data =
[[154 105 107  95  68 111 101]
 [ 74 111  67 152  82  69  73]
 [143 100 112  88  78 115 105]
 [109  80 107 124  99  83  56]
 [113  86 106 113 125  64  38]
 [136 127  94  76  96  98 111]
 [126 129  91  74 107  93 111]
 [122 128  91  74 111  92 110]]
data[0, 0] -> 154
data[-1, 4] -> 111
data[2, -7] -> 143
data[:, 2] -> [107, 67, 112, 107, 106, 94, 91, 91]
data[0, -6] -> 105
data[-1, 0] -> 122
data[-5, -4] -> 124
data[4, 2] -> 106
data[-3, 3] -> 76
data[6] -> [126, 129, 91, 74, 107, 93, 111]
data[7, -2] -> 92
data[-6, 5] -> 115
data[:, -6] -> [105, 111, 100, 80, 86, 127, 129, 128]
data[-8, -3] -> 68
data[-7, -5] -> 67
data[-5, -3] -> 99
data[-4, 6] -> 38
data[:, -4] -> [95, 152, 88, 124, 113, 76, 74, 74]
data[5] -> [136, 127, 94, 76, 96, 98, 111]
data[-7] -> [74, 111, 67, 152, 82, 69, 73]

A =
 37  64 107 102 105  81  62
140 100 123 153  75 128  99
 42  56 100  77 114  76  81
113 125 131 153  85 118  35
 39  58  97  84 111  77  76
 56  86 124 133  96  96  32
 91 111 131 149  89 111  24
 37  64 107 103 105  82  61
 89 109 131 149  90 109  23
100  96 128 100  93 102 100
136 143 126 154  78 126  77
129 138 128 154  81 100  60
125 134 129 154  82 122  51
124 133 130 155  83 122  49
A[0, 0]	37
A[5, 4]	96
A[6, 5]	111
A[:, 0]	[37, 140, 42, 113, 39, 56, 91, 37, 89, 100, 136, 129, 125, 124]
A[6, 6]	24
A[1, 3]	153
A[1, 1]	100
A[8, 4]	90
A[12, 4]	82
A[3, 2]	131
A[2, 5]	76
A[12, 6]	51
A[:, 6]	[62, 99, 81, 35, 76, 32, 24, 61, 23, 100, 77, 60, 51, 49]
A[1, 5]	128
A[7, 4]	105
A[1]	[140, 100, 123, 153, 75, 128, 99]
A[11]	[129, 138, 128, 154, 81, 100, 60]
A[:, 1]	[64, 100, 56, 125, 58, 86, 111, 64, 109, 96, 143, 138, 134, 133]
A[11, 3]	154
A[7, 6]	61
A[10, 0]	136
A[13, 2]	130
A[1, 6]	99
A[2, 3]	77
A[3, 0]	113
A[9]	[100, 96, 128, 100, 93, 102, 100]
A[6, 3]	149
A[9, 2]	128
A[9, 5]	102
A[11, 1]	138
A[9, 4]	93
A[11, 5]	100

grid =
143  51  90 121 147 117 109 114 115 100  61 103
149  53  89 120 140 119 106 114 106 105  61 107
 99  66 109 111 166 103 108  93 140  71  68  96
 97  68 110 109 167 103 107  91 141  69  69  95
108  62 105 114 164 105 109  97 137  77  66  96
145  51  90 121 146 117 108 114 113 101  61 104
144  51  90 120 147 117 109 114 114 101  62 104
 92  72 113 106 167 102 106  88 143  66  71  95
 83  79 116  99 168 100 102  82 145  60  73  95
129  53  96 120 156 112 111 108 126  90  63  99
114  59 102 116 162 107 110 100 134  81  65  97
149  54  89 119 138 119 105 113 104 105  62 108
144  51  90 121 147 117 109 114 114 101  61 103
 87  76 114 103 168 101 105  85 144  63  72  95
 88  75 114 104 168 101 105  86 144  64  72  95
142  51  91 121 148 116 109 114 116 100  61 103
grid[-16, 0]: 143
grid[:, 1]: [51, 53, 66, 68, 62, 51, 51, 72, 79, 53, 59, 54, 51, 76, 75, 51]
grid[-2, -4]: 144
grid[:, 4]: [147, 140, 166, 167, 164, 146, 147, 167, 168, 156, 162, 138, 147, 168, 168, 148]
grid[11, 6]: 105
grid[1, 9]: 105
grid[-13, 1]: 68
grid[14]: [88, 75, 114, 104, 168, 101, 105, 86, 144, 64, 72, 95]
grid[:, 6]: [109, 106, 108, 107, 109, 108, 109, 106, 102, 111, 110, 105, 109, 105, 105, 109]
grid[-1, 8]: 116
grid[8, -5]: 82
grid[-3, -6]: 105
grid[-14, 9]: 71
grid[:, 9]: [100, 105, 71, 69, 77, 101, 101, 66, 60, 90, 81, 105, 101, 63, 64, 100]
grid[10, 10]: 65
grid[-5, 7]: 113
grid[-14, 2]: 109
grid[11, -2]: 62
grid[-6, 7]: 100
grid[-15, -1]: 107
grid[-1]: [142, 51, 91, 121, 148, 116, 109, 114, 116, 100, 61, 103]
grid[5, -7]: 117
grid[1, 5]: 119
grid[-7, 3]: 120
grid[-9, 11]: 95
grid[-2, 10]: 72
grid[15, 11]: 103
grid[2, -2]: 68
grid[12, -4]: 114
grid[-2, 5]: 101
grid[-1, -12]: 142
grid[6, -3]: 101
grid[-13, 3]: 109
grid[:, -5]: [114, 114, 93, 91, 97, 114, 114, 88, 82, 108, 100, 113, 114, 85, 86, 114]
grid[4, 8]: 137

m = 122  75  95  98  50  38 119  91 145 110 112 122 131  63
m[0]: 122
m[13]: 63
m[2]: 95
m[4]: 50

arr = 170  82 165  44
arr[0] => 170
arr[3] => 44
arr[-2] => 165

M = 106 101  88  25  94 125 175  72  93  80 175  56
M[0]	106
M[11]	56
M[6]	175
M[8]	93

W =
153 105  74 117
106 129  49 119
 91 143  50 100
 92 160  73  88
W[0, 0]	153
W[:, 1]	[105, 129, 143, 160]
W[:, 3]	[117, 119, 100, 88]
W[1, 3]	119
W[:, 0]	[153, 106, 91, 92]
W[1, 1]	129

x =
[[ 52  50 164 158 168 167 165  63]
 [ 95  96 118 117 112 113 115  90]
 [119 119  73  73  71  71  72 118]
 [ 91  88  99  90 103 101  99 107]]
Rows and columns are counted from 0.
row 0 col 0 = 52
row 2 col 1 = 119
row 2 col 4 = 71
row 1 col 1 = 96
row 0 col 5 = 167
row 0 col 3 = 158
row 3 col 5 = 101
row 2 col 2 = 73
row 2 col 3 = 73

B =
[[153 107 101  59 115 100  86  88  84 122  50 129  97 102]
 [139 120  64 125  97  90 110  92 108 146 111  95 107  82]
 [141 130 114 113 128 124 126 164  78  55 126 109 139 116]
 [103 112 122 101 104 132 106 112 130  81 152  31  90  95]]
Indices start at 0.
row 0 col 0: 153
row 3 col 8: 130
row 1 col 13: 82
row 1 col 5: 90
row 0 col 1: 107
row 1 col 3: 125
row 2 col 4: 128
row 1 col 12: 107
row 2 col 3: 113
row 3 col 7: 112
row 0 col 5: 100
row 2 col 9: 55
row 1 col 9: 146
row 1 col 8: 108
row 1 col 2: 64
row 0 col 13: 102
row 2 col 8: 78
row 3 col 3: 101
row 1 col 4: 97

X =
113 110 116 102 112  99 101 116 120
139 145 137  87 137 148  83 135  88
155 155 156  54 153 146  51 156  69
 99  98  97 125 101 104 127  98 111
Indices start at 0.
(0, 0) => 113
(1, 8) => 88
(1, 2) => 137
(3, 7) => 98
(3, 1) => 98
(1, 0) => 139
(2, 6) => 51
(3, 5) => 104
(0, 5) => 99
(2, 1) => 155
(2, 3) => 54
(1, 1) => 145

a =  45  25 107  83
a[0] => 45
a[2] => 107
